Here is a tiny trained network, its code and every weight. The questions are about switching its units off for an input and a class, where a switched-off unit gives its printed mean instead of its output.

import numpy as np


def w(rows, s, z=0):
    codes = np.array(rows[::2]) - 128.0
    scale = np.full(codes.shape[1], s)
    scale[-1] = z or s
    return codes * scale


def norm(h):
    return h / np.sqrt((h * h).mean(-1, keepdims=True) + 1e-5)


def f(y):
    return y / 2 * (1 + np.tanh(0.7978845608 * (y + 0.044715 * y**3)))


def log_softmax(a):
    a = a - a.max(-1, keepdims=True)
    return a - np.log(np.exp(a).sum(-1, keepdims=True))


def net(x, mask):
    res = np.array(x, float).reshape(1, 3) / 4 @ E
    u = 0
    for l in range(2):
        y = f(norm(res) @ A[l][:, :-1].T + A[l][:, -1])
        res = res + np.where(mask[u : u + 11], y, B[l][:, -1]) @ B[l][:, :-1]
        u += 11
    return log_softmax(norm(res)[-1] @ U[:, :-1].T + U[:, -1])


A, B = {}, {}
E = w([
[82,67,59,1,137],'x0',
[165,143,45,174,94],'x1',
[52,29,124,164,124],'x2',
],0.0058)
A[0] = w([
[52,128,197,75,130,192],'L0N1',
[99,94,7,178,118,8],'L0N2',
[160,150,95,151,67,88],'L0N3',
[174,73,166,155,128,2],'L0N4',
[87,32,164,163,207,181],'L0N5',
[100,177,178,202,112,132],'L0N6',
[171,202,174,110,113,195],'L0N7',
[176,136,102,132,139,43],'L0N8',
[89,133,120,54,123,126],'L0N9',
[215,144,113,132,107,74],'L0N10',
[99,153,71,154,227,66],'L0N11',
],0.011,0.0044)
B[0] = w([
[101,103,73,187,179,250],'L0N1',
[105,167,16,131,83,185],'L0N2',
[131,88,56,135,165,157],'L0N3',
[117,122,157,49,154,116],'L0N4',
[2,87,106,62,58,250],'L0N5',
[163,151,183,113,236,225],'L0N6',
[183,30,135,162,140,253],'L0N7',
[111,118,185,160,192,124],'L0N8',
[175,131,219,157,169,217],'L0N9',
[83,74,105,123,90,168],'L0N10',
[136,148,99,127,72,113],'L0N11',
],0.0086,0.0056)
A[1] = w([
[87,109,167,64,39,207],'L1N1',
[110,122,142,153,116,2],'L1N2',
[113,177,149,89,195,107],'L1N3',
[125,88,85,101,123,132],'L1N4',
[152,165,250,173,187,151],'L1N5',
[61,74,153,151,100,28],'L1N6',
[159,134,135,91,110,177],'L1N7',
[150,75,133,171,154,59],'L1N8',
[150,99,112,51,109,93],'L1N9',
[55,163,155,140,120,88],'L1N10',
[83,98,107,172,139,109],'L1N11',
],0.014,0.0054)
B[1] = w([
[181,38,177,148,179,186],'L1N1',
[110,138,112,96,146,113],'L1N2',
[248,192,127,170,126,146],'L1N3',
[110,164,160,175,139,174],'L1N4',
[188,125,166,155,202,254],'L1N5',
[95,107,137,81,98,170],'L1N6',
[91,126,172,148,145,136],'L1N7',
[140,104,82,141,89,184],'L1N8',
[154,132,148,136,172,142],'L1N9',
[123,91,138,74,151,147],'L1N10',
[118,152,113,110,63,174],'L1N11',
],0.013,0.0096)
U = w([
[138,223,163,80,54,2],'0',
[199,126,222,193,227,253],'1',
[135,246,140,92,91,3],'2',
[83,174,70,179,56,159],'3',
[136,190,170,100,63,2],'4',
[23,31,208,79,133,170],'5',
[146,69,51,226,64,135],'6',
],0.011,0.0058)

Each question gives the input, the list of numbers given to net, and the class t.
The units are the neurons (one row each of A and B). Each row of codes is followed by its name. A weight is (code - 128) times the scale printed after its matrix; where a second scale follows, it is the last column's (A, B and U).
mask holds one flag per neuron, layer by layer. A switched-off neuron (its flag False) gives its mean, the last column of its row in B, instead of its output. The means were averaged over made-up inputs and are rounded, as every weight is.
A unit's drop is (log p(t) with every unit on - log p(t) with that unit switched off) / (log p(t) with every unit on - log p(t) with every unit switched off).
The circuit of an input: a set's keep is (log p(t) with only the set's units on - log p(t) with every unit switched off) / (log p(t) with every unit on - log p(t) with every unit switched off). Starting from the 12 units with the biggest drops (on a tie, the unit counted first), units are removed one at a time, each time the one whose removal leaves the highest keep (on an exact tie, the one counted first), for as long as the keep stays at least 0.8.
circuit, biggest first: the units of the circuit, biggest drop first
k most important neurons: the k neurons with the biggest drops, biggest first
k most important neurons of layer l: the k neurons of layer l with the biggest drops, biggest first
drop when u is switched off: that unit's drop, to one decimal
input [3,3,1], class 6: circuit, biggest first : (L0N2)
input [0,-3,-6], class 6: circuit, biggest first : (L0N7; L1N8)
input [3,-2,0], class 5: circuit, biggest first : (L0N6; L1N6)
input [6,8,2], class 3: circuit, biggest first : (L0N2; L1N5; L0N7)
input [7,7,-2], class 3: 2 most important neurons of layer 1 : (L1N5; L1N1)
input [3,6,-5], class 6: 2 most important neurons : (L1N5; L0N3)
input [-1,5,8], class 5: 2 most important neurons of layer 0 : (L0N5; L0N1)
input [-3,7,-4], class 6: 2 most important neurons : (L1N5; L0N10)
input [-4,4,5], class 3: 2 most important neurons of layer 1 : (L1N1; L1N11)
input [3,6,-8], class 6: 3 most important neurons of layer 1 : (L1N5; L1N1; L1N3)
input [2,1,3], class 5: 2 most important neurons : (L0N5; L1N1)
input [3,6,-6], class 6: 2 most important neurons of layer 0 : (L0N3; L0N5)
input [0,5,-4], class 6: drop when L0N7 is switched off : 0.1
input [-1,-2,1], class 5: circuit, biggest first : (L0N5)
input [3,-7,0], class 5: drop when L0N1 is switched off : 0.2
input [3,-6,0], class 5: drop when L0N1 is switched off : 0.2
input [-3,3,6], class 5: drop when L0N5 is switched off : 0.4
